Here is a tiny trained network, its code and every weight. The questions are about switching its units off for an input and a target symbol, where a switched-off unit gives its printed mean instead of its output.

import numpy as np


def w(rows, s, z=0):
    codes = np.array(rows[::2]) - 128.0
    scale = np.full(codes.shape[1], s)
    scale[-1] = z or s
    return codes * scale


def f(y):
    return y / 2 * (1 + np.tanh(0.7978845608 * (y + 0.044715 * y**3)))


def softmax(a):
    e = np.exp(a - a.max(-1, keepdims=True))
    return e / e.sum(-1, keepdims=True)


def log_softmax(a):
    a = a - a.max(-1, keepdims=True)
    return a - np.log(np.exp(a).sum(-1, keepdims=True))


def net(x, mask):
    ids = ['αβγεζηθπστφψω'.index(c) for c in x.split()]
    T = len(ids)
    res = E[ids] + P[:T]
    u = 0
    for l in range(2):
        q, k, v = (res @ M[l].T for M in (Q, K, V))
        z = softmax(np.where(np.tri(T) > 0, q @ k.T / 3**0.5, -1e9)) @ v
        res = res + np.where(mask[u], z, O[l][:, -1]) @ O[l][:, :-1]
        u += 1
        y = f(res @ A[l][:, :-1].T + A[l][:, -1])
        res = res + np.where(mask[u : u + 4], y, B[l][:, -1]) @ B[l][:, :-1]
        u += 4
    return log_softmax(res[-1] @ U[:, :-1].T + U[:, -1])


Q, K, V, O, A, B = {}, {}, {}, {}, {}, {}
E = w([
[134,125,112,141,96],'α',
[112,103,93,159,81],'β',
[125,252,95,239,149],'γ',
[91,108,151,93,109],'ε',
[95,114,217,112,125],'ζ',
[104,118,122,93,77],'η',
[132,132,166,117,125],'θ',
[139,139,117,107,85],'π',
[153,163,184,74,136],'σ',
[60,77,214,144,124],'τ',
[71,54,21,183,99],'φ',
[108,118,175,130,96],'ψ',
[71,79,180,157,117],'ω',
],0.017)
P = w([
[155,193,87,202,208],'0',
[97,99,131,54,205],'1',
[193,66,126,137,99],'2',
[114,218,116,185,128],'3',
[57,97,116,2,150],'4',
[199,54,155,140,119],'5',
[98,228,126,179,102],'6',
[68,128,170,30,116],'7',
[214,51,163,154,155],'8',
[90,242,150,173,63],'9',
],0.013)
Q[0] = w([
[99,96,79,45,139],'0.h0',
[83,180,142,132,74],'0.h0',
[125,161,179,131,8],'0.h0',
],0.014)
K[0] = w([
[111,91,77,93,253],'0.h0',
[37,171,135,84,125],'0.h0',
[37,194,108,61,51],'0.h0',
],0.013)
V[0] = w([
[211,171,195,45,34],'0.h0',
[248,163,74,109,254],'0.h0',
[197,39,14,82,168],'0.h0',
],0.0054)
O[0] = w([
[120,9,4,100,148,114],'0.h0',
[73,117,146,81,2,65],'0.h0',
[177,136,199,98,34,3],'0.h0',
],0.0064,0.0038)
A[0] = w([
[228,250,26,77,157,13],'0.n0',
[146,91,132,56,127,70],'0.n1',
[155,54,224,93,113,92],'0.n2',
[13,196,153,82,37,3],'0.n3',
],0.013,0.0024)
B[0] = w([
[174,73,116,64,88,199],'0.n0',
[73,72,144,249,153,173],'0.n1',
[179,160,72,134,88,255],'0.n2',
[149,139,41,124,187,194],'0.n3',
],0.012,0.0073)
Q[1] = w([
[152,69,113,144,195],'1.h0',
[211,219,144,251,73],'1.h0',
[72,141,184,97,147],'1.h0',
],0.024)
K[1] = w([
[106,52,128,113,149],'1.h0',
[232,97,106,251,82],'1.h0',
[118,152,180,132,202],'1.h0',
],0.025)
V[1] = w([
[93,86,59,217,82],'1.h0',
[255,169,24,230,103],'1.h0',
[129,55,158,234,86],'1.h0',
],0.0041)
O[1] = w([
[249,180,253,141,147,176],'1.h0',
[67,175,237,127,38,254],'1.h0',
[225,155,189,85,95,158],'1.h0',
],0.0044,0.0058)
A[1] = w([
[125,129,241,198,95,68],'1.n0',
[67,1,236,136,196,150],'1.n1',
[65,108,184,49,228,120],'1.n2',
[98,134,234,134,75,253],'1.n3',
],0.012,0.0061)
B[1] = w([
[91,170,94,120,119,235],'1.n0',
[117,55,144,129,78,173],'1.n1',
[163,253,162,100,134,177],'1.n2',
[159,87,156,133,159,254],'1.n3',
],0.033,0.0071)
U = w([
[197,75,138,124,108,195],'α',
[156,141,128,193,132,151],'β',
[167,183,85,185,42,7],'γ',
[117,182,115,162,169,16],'ε',
[124,166,159,117,147,22],'ζ',
[73,94,90,118,104,255],'η',
[122,86,166,58,215,110],'θ',
[126,101,114,80,41,150],'π',
[143,123,143,2,131,69],'σ',
[102,133,151,116,41,112],'τ',
[82,167,108,202,93,126],'φ',
[87,127,144,139,206,134],'ψ',
[65,97,156,122,138,203],'ω',
],0.012,0.0051)

Each question gives the input, a string of symbols that net reads in full, and the target symbol t.
The units are the heads (3 rows each of Q, K, V and O) and the neurons (one row each of A and B). Each row of codes is followed by its name. A weight is (code - 128) times the scale printed after its matrix; where a second scale follows, it is the last column's (O, A, B and U).
mask holds one flag per unit, layer by layer, with each layer's heads first. A switched-off unit (its flag False) gives its mean, the last column of its rows in O or B, instead of its output. The means were averaged over made-up inputs and are rounded, as every weight is.
A unit's drop is (log p(t) with every unit on - log p(t) with that unit switched off) / (log p(t) with every unit on - log p(t) with every unit switched off).
The circuit of an input: a set's keep is (log p(t) with only the set's units on - log p(t) with every unit switched off) / (log p(t) with every unit on - log p(t) with every unit switched off). Starting from all 10 units, units are removed one at a time, each time the one whose removal leaves the highest keep (on an exact tie, the one counted first), for as long as the keep stays at least 0.8.
circuit, biggest first: the units of the circuit, biggest drop first
most important unit: the unit with the biggest drop
k most important neurons of layer l: the k neurons of layer l with the biggest drops, biggest first
input β φ ω σ τ ω ω, target ω: circuit, biggest first -> [1.n1, 1.n3, 0.n2, 1.n0]
input α σ ψ τ ω, target η: circuit, biggest first -> [0.h0, 0.n2, 0.n1, 1.n2]
input θ φ σ ω α, target γ: circuit, biggest first -> [0.n3, 0.h0, 1.n3]
input σ π φ ψ ζ φ ω π σ ζ, target ζ: 2 most important neurons of layer 1 -> [1.n2, 1.n0]
input ψ ζ γ σ θ γ ζ σ σ ψ, target ψ: circuit, biggest first -> [0.h0, 0.n2]
input σ γ τ β ω τ φ σ, target ζ: circuit, biggest first -> [1.n2, 0.n1]
input σ φ α φ ψ, target γ: most important unit -> 0.n3
input ε τ τ σ ζ σ σ σ, target τ: 2 most important neurons of layer 0 -> [0.n1, 0.n3]
input ω σ ψ η σ τ ω α, target η: circuit, biggest first -> [0.h0, 1.n2]
input π τ φ α σ σ ε τ, target η: circuit, biggest first -> [0.n2, 1.h0]
input σ σ σ ω ζ β ψ σ, target τ: circuit, biggest first -> [0.n1, 1.n1, 1.n2]
input σ σ γ ψ α, target η: circuit, biggest first -> [0.n1, 1.n2]
input γ σ σ ε γ α τ τ, target ε: circuit, biggest first -> [0.n3, 0.n2, 1.n1, 0.n0]
input θ σ σ ε γ, target η: circuit, biggest first -> [1.n2]
input β φ ω γ β, target γ: 2 most important neurons of layer 0 -> [0.n3, 0.n2]
input ψ α β ω β σ σ σ ω τ, target τ: circuit, biggest first -> [1.n1, 0.h0, 0.n2, 1.n2]
input φ τ τ ω σ ε η ζ, target η: 2 most important neurons of layer 1 -> [1.n3, 1.n2]
input ε π τ τ σ θ ζ ψ ε α, target α: circuit, biggest first -> [0.h0, 0.n0, 1.n0]
input ε σ σ π σ ω σ γ, target η: 2 most important neurons of layer 0 -> [0.n0, 0.n2]
input γ π θ ζ γ σ τ α, target ε: most important unit -> 0.n2
input η γ φ β γ η ψ η, target ε: 2 most important neurons of layer 1 -> [1.n2, 1.n3]
input γ ω α γ σ σ σ ε, target η: 3 most important neurons of layer 0 -> [0.n1, 0.n3, 0.n2]
input α τ φ τ γ π ζ τ σ θ, target θ: 3 most important neurons of layer 0 -> [0.n2, 0.n3, 0.n1]
input ψ ω σ ω σ β ψ ψ, target η: 2 most important neurons of layer 1 -> [1.n3, 1.n2]
input γ ζ τ γ τ ζ τ ω, target σ: 2 most important neurons of layer 1 -> [1.n2, 1.n1]
